Below are the code and all the weights of a small trained network. Each question names an input and a class and asks about switching units off, where a switched-off unit gives its printed mean instead of its output.

import numpy as np


def w(rows, s, z=0):
    codes = np.array(rows[::2]) - 128.0
    scale = np.full(codes.shape[1], s)
    scale[-1] = z or s
    return codes * scale


def f(y):
    return y / 2 * (1 + np.tanh(0.7978845608 * (y + 0.044715 * y**3)))


def log_softmax(a):
    a = a - a.max(-1, keepdims=True)
    return a - np.log(np.exp(a).sum(-1, keepdims=True))


def net(x, mask):
    res = np.array(x, float).reshape(1, 4) / 4 @ E
    y = f(res @ A[0][:, :-1].T + A[0][:, -1])
    res = res + np.where(mask, y, B[0][:, -1]) @ B[0][:, :-1]
    return log_softmax(res[-1] @ U[:, :-1].T + U[:, -1])


A, B = {}, {}
E = w([
[14,240,161,132],'x0',
[222,174,215,214],'x1',
[180,210,10,151],'x2',
[200,189,161,1],'x3',
],0.0078)
A[0] = w([
[94,68,232,120,36],'N0',
[95,61,56,44,103],'N1',
[111,40,81,230,138],'N2',
[158,187,53,162,74],'N3',
[52,108,67,48,103],'N4',
[170,206,72,167,80],'N5',
[240,40,91,127,109],'N6',
[55,255,181,97,25],'N7',
[244,76,143,162,76],'N8',
[65,109,57,31,84],'N9',
[62,105,118,229,45],'N10',
[183,37,82,111,104],'N11',
[140,162,5,135,83],'N12',
[180,185,132,40,57],'N13',
[194,163,182,170,82],'N14',
[165,167,57,149,109],'N15',
[179,159,169,35,66],'N16',
[185,127,145,49,93],'N17',
[176,170,177,187,73],'N18',
[98,79,229,94,29],'N19',
[158,181,59,141,52],'N20',
[214,93,131,52,130],'N21',
[97,100,89,215,107],'N22',
[77,70,133,216,34],'N23',
[39,224,144,176,107],'N24',
[148,31,91,190,89],'N25',
[91,52,233,96,58],'N26',
[173,186,228,186,45],'N27',
[181,46,78,97,58],'N28',
[174,142,164,22,93],'N29',
[41,102,50,70,5],'N30',
],0.0093,0.0027)
B[0] = w([
[156,74,69,68,210],'N0',
[185,108,194,228,234],'N1',
[146,226,67,122,236],'N2',
[144,54,81,60,198],'N3',
[186,115,162,212,237],'N4',
[122,73,104,106,204],'N5',
[46,132,154,125,253],'N6',
[2,119,113,151,246],'N7',
[69,110,169,170,228],'N8',
[174,103,152,204,241],'N9',
[145,179,63,128,203],'N10',
[25,133,160,153,219],'N11',
[141,75,122,84,223],'N12',
[148,159,61,133,203],'N13',
[152,102,155,206,199],'N14',
[111,73,101,79,191],'N15',
[153,184,49,173,203],'N16',
[100,173,62,143,191],'N17',
[212,71,175,219,194],'N18',
[136,74,47,82,202],'N19',
[144,63,71,69,183],'N20',
[67,168,98,124,219],'N21',
[193,185,57,102,195],'N22',
[165,165,55,126,195],'N23',
[19,129,166,134,241],'N24',
[72,166,110,130,210],'N25',
[150,73,46,58,226],'N26',
[157,78,121,208,225],'N27',
[58,121,163,148,205],'N28',
[160,201,31,145,212],'N29',
[176,108,147,190,224],'N30',
],0.009,0.0067)
U = w([
[171,251,60,115,122],'0',
[197,77,160,199,116],'1',
[155,22,82,25,124],'2',
[39,148,143,128,111],'3',
[158,164,161,78,251],'4',
[170,153,183,60,99],'5',
[178,162,178,72,104],'6',
[176,156,148,78,101],'7',
],0.013,0.019)

Each question gives the input, the list of numbers given to net, and the class t.
The units are the neurons (one row each of A and B). Each row of codes is followed by its name. A weight is (code - 128) times the scale printed after its matrix; where a second scale follows, it is the last column's (A, B and U).
mask holds one flag per neuron, in row order. A switched-off neuron (its flag False) gives its mean, the last column of its row in B, instead of its output. The means were averaged over made-up inputs and are rounded, as every weight is.
A unit's drop is (log p(t) with every unit on - log p(t) with that unit switched off) / (log p(t) with every unit on - log p(t) with every unit switched off).
The circuit of an input: a set's keep is (log p(t) with only the set's units on - log p(t) with every unit switched off) / (log p(t) with every unit on - log p(t) with every unit switched off). Starting from the 12 units with the biggest drops (on a tie, the unit counted first), units are removed one at a time, each time the one whose removal leaves the highest keep (on an exact tie, the one counted first), for as long as the keep stays at least 0.8.
units of the circuit, in order: the units of the circuit, biggest drop first
top k neurons: the k neurons with the biggest drops, biggest first
drop when u is switched off: that unit's drop, to one decimal
input [6,5,4,-4], class 3: units of the circuit, in order	[N24]
input [5,6,-8,-7], class 2: top 2 neurons	[N0, N26]
input [6,-8,-7,-6], class 1: units of the circuit, in order	[N4, N30]
input [0,-7,8,-1], class 2: top 2 neurons	[N12, N3]
input [0,5,-6,1], class 2: top 4 neurons	[N26, N0, N19, N1]
input [-5,-8,-8,-6], class 1: top 4 neurons	[N1, N4, N30, N9]
input [1,-6,5,-7], class 0: top 2 neurons	[N2, N22]
input [8,4,6,-2], class 3: top 2 neurons	[N24, N7]
input [7,6,-1,-8], class 0: top 3 neurons	[N10, N22, N23]
input [-5,-5,2,4], class 1: top 2 neurons	[N1, N9]
input [-3,6,-8,-7], class 2: top 3 neurons	[N0, N26, N19]
input [-7,-2,0,7], class 0: top 3 neurons	[N29, N16, N13]
input [1,-7,-5,-6], class 1: drop when N29 is switched off	0.2
input [-6,-6,1,-1], class 1: units of the circuit, in order	[N1]
input [-5,-3,0,-3], class 3: drop when N11 is switched off	0.1
input [-7,-4,1,4], class 3: drop when N21 is switched off	0.0
